Below is a small trained network, with its code and all its weights. Each question gives an input and a target symbol and asks what happens when units are switched off, that is, made to give their printed mean instead of their output.

import numpy as np


def w(rows, s, z=0):
    codes = np.array(rows[::2]) - 128.0
    scale = np.full(codes.shape[1], s)
    scale[-1] = z or s
    return codes * scale


def f(y):
    return np.maximum(y, 0)


def softmax(a):
    e = np.exp(a - a.max(-1, keepdims=True))
    return e / e.sum(-1, keepdims=True)


def log_softmax(a):
    a = a - a.max(-1, keepdims=True)
    return a - np.log(np.exp(a).sum(-1, keepdims=True))


def net(x, mask):
    ids = ['αβγθπφψω'.index(c) for c in x.split()]
    T = len(ids)
    res = E[ids] + P[:T]
    u = 0
    for l in range(2):
        r = res
        for j in range(2):
            rows = slice(2 * j, 2 * j + 2)
            q, k, v = (r @ M[l][rows].T for M in (Q, K, V))
            z = softmax(np.where(np.tri(T) > 0, q @ k.T / 2**0.5, -1e9)) @ v
            o = O[l][rows]
            res = res + np.where(mask[u + j], z, o[:, -1]) @ o[:, :-1]
        u += 2
        y = f(res @ A[l][:, :-1].T + A[l][:, -1])
        res = res + np.where(mask[u : u + 8], y, B[l][:, -1]) @ B[l][:, :-1]
        u += 8
    return log_softmax(res[-1] @ U[:, :-1].T + U[:, -1])


Q, K, V, O, A, B = {}, {}, {}, {}, {}, {}
E = w([
[178,76,174,116],'α',
[119,162,126,145],'β',
[125,152,203,141],'γ',
[128,171,173,106],'θ',
[144,160,121,97],'π',
[181,70,122,159],'φ',
[247,160,189,143],'ψ',
[101,108,134,232],'ω',
],0.012)
P = w([
[38,76,251,94],'0',
[78,116,209,107],'1',
[123,143,180,129],'2',
[166,152,130,144],'3',
[192,171,109,143],'4',
[216,191,67,148],'5',
[231,207,45,145],'6',
[254,209,41,143],'7',
],0.0028)
Q[0] = w([
[229,254,191,165],'0.h1',
[147,103,97,24],'0.h1',
[170,98,130,114],'0.h2',
[74,246,192,107],'0.h2',
],0.028)
K[0] = w([
[3,201,62,241],'0.h1',
[227,176,115,123],'0.h1',
[141,111,169,124],'0.h2',
[91,204,81,36],'0.h2',
],0.032)
V[0] = w([
[157,255,86,90],'0.h1',
[226,142,151,177],'0.h1',
[80,101,114,148],'0.h2',
[72,109,115,186],'0.h2',
],0.0083)
O[0] = w([
[3,143,111,61,8],'0.h1',
[120,152,157,213,248],'0.h1',
[125,193,122,132,18],'0.h2',
[130,205,155,159,33],'0.h2',
],0.0064,0.0012)
A[0] = w([
[106,123,66,96,1],'0.n1',
[6,76,122,174,82],'0.n2',
[111,110,90,76,89],'0.n3',
[82,128,131,54,119],'0.n4',
[86,189,104,128,131],'0.n5',
[38,112,126,148,147],'0.n6',
[122,123,122,123,88],'0.n7',
[80,128,87,128,55],'0.n8',
],0.015,0.0024)
B[0] = w([
[190,114,216,187,135],'0.n1',
[252,226,183,32,185],'0.n2',
[218,122,88,101,161],'0.n3',
[66,173,32,117,236],'0.n4',
[146,61,187,118,255],'0.n5',
[153,127,122,43,202],'0.n6',
[124,121,133,125,128],'0.n7',
[105,150,159,140,136],'0.n8',
],0.016,0.0011)
Q[1] = w([
[87,125,216,90],'1.h1',
[67,239,90,64],'1.h1',
[43,90,107,150],'1.h2',
[4,72,46,179],'1.h2',
],0.025)
K[1] = w([
[142,85,213,70],'1.h1',
[61,254,172,72],'1.h1',
[126,70,113,71],'1.h2',
[132,37,146,19],'1.h2',
],0.022)
V[1] = w([
[167,189,95,180],'1.h1',
[127,71,2,92],'1.h1',
[204,216,126,98],'1.h2',
[172,157,191,71],'1.h2',
],0.008)
O[1] = w([
[138,162,127,205,139],'1.h1',
[137,2,200,185,48],'1.h1',
[233,187,133,173,253],'1.h2',
[243,190,194,165,240],'1.h2',
],0.005,0.0044)
A[1] = w([
[92,59,228,144,244],'1.n1',
[127,129,125,130,94],'1.n2',
[45,204,208,64,130],'1.n3',
[153,120,47,77,47],'1.n4',
[70,147,95,63,128],'1.n5',
[113,165,84,41,254],'1.n6',
[79,155,92,195,55],'1.n7',
[120,91,255,64,121],'1.n8',
],0.015,0.0033)
B[1] = w([
[131,30,79,203,198],'1.n1',
[117,130,126,127,128],'1.n2',
[3,138,162,222,240],'1.n3',
[181,71,206,129,156],'1.n4',
[205,189,121,157,168],'1.n5',
[134,116,8,75,247],'1.n6',
[88,69,122,66,139],'1.n7',
[146,119,212,26,254],'1.n8',
],0.022,0.0044)
U = w([
[152,13,156,99,15],'α',
[78,138,112,4,200],'β',
[77,96,169,186,171],'γ',
[78,127,11,167,77],'θ',
[159,87,3,63,3],'π',
[140,28,57,248,179],'φ',
[213,222,188,136,253],'ψ',
[171,155,113,180,33],'ω',
],0.0039,0.0014)

Each question gives the input, a string of symbols that net reads in full, and the target symbol t.
The units are the heads (2 rows each of Q, K, V and O) and the neurons (one row each of A and B). Each row of codes is followed by its name. A weight is (code - 128) times the scale printed after its matrix; where a second scale follows, it is the last column's (O, A, B and U).
mask holds one flag per unit, layer by layer, with each layer's heads first. A switched-off unit (its flag False) gives its mean, the last column of its rows in O or B, instead of its output. The means were averaged over made-up inputs and are rounded, as every weight is.
A unit's drop is (log p(t) with every unit on - log p(t) with that unit switched off) / (log p(t) with every unit on - log p(t) with every unit switched off).
The circuit of an input: a set's keep is (log p(t) with only the set's units on - log p(t) with every unit switched off) / (log p(t) with every unit on - log p(t) with every unit switched off). Starting from the 12 units with the biggest drops (on a tie, the unit counted first), units are removed one at a time, each time the one whose removal leaves the highest keep (on an exact tie, the one counted first), for as long as the keep stays at least 0.8.
circuit, biggest first: the units of the circuit, biggest drop first
unit that matters most: the unit with the biggest drop
k most important neurons: the k neurons with the biggest drops, biggest first
k most important neurons of layer l: the k neurons of layer l with the biggest drops, biggest first
which heads matter: for each layer, one digit per head in row order, 1 if its drop is at least 0.15 and else 0, layers parted by /
drop when u is switched off: that unit's drop, to one decimal
input α β β α θ β π, target π: 3 most important neurons of layer 1 : [1.n6 1.n3 1.n8]
input φ γ θ γ γ π ω, target ψ: which heads matter : 00 / 00
input π β β φ α φ β β, target α: 3 most important neurons : [0.n5 0.n4 1.n8]
input α α π, target π: circuit, biggest first : [1.n6 0.h1]
input ψ θ α π ψ θ α φ, target φ: circuit, biggest first : [1.h1 1.n1 0.h2 1.n8]
input γ γ ω ψ β π β φ, target ψ: circuit, biggest first : [0.h2 0.n2 1.h2]
input γ ω π θ π α, target ψ: which heads matter : 11 / 01
input α π β α γ, target γ: circuit, biggest first : [1.n3 0.h1]
input β β β γ, target γ: unit that matters most : 1.n3
input β ψ ω π φ, target ψ: circuit, biggest first : [0.n2 1.h2 0.h2]
input α φ φ, target φ: circuit, biggest first : [1.n1 1.h2 1.h1]
input γ π β ψ α, target α: which heads matter : 11 / 10
input ψ β β, target β: 4 most important neurons : [0.n5 1.n8 0.n6 1.n6]
input π ω ψ ψ γ π π α, target ψ: unit that matters most : 0.n2
input φ β β θ, target θ: 2 most important neurons of layer 0 : [0.n4 0.n2]
input π α π π π θ β β, target β: drop when 0.n2 is switched off : 0.3
input α α θ, target θ: drop when 0.n2 is switched off : 0.0
input β β ω, target ψ: drop when 1.h2 is switched off : 0.2
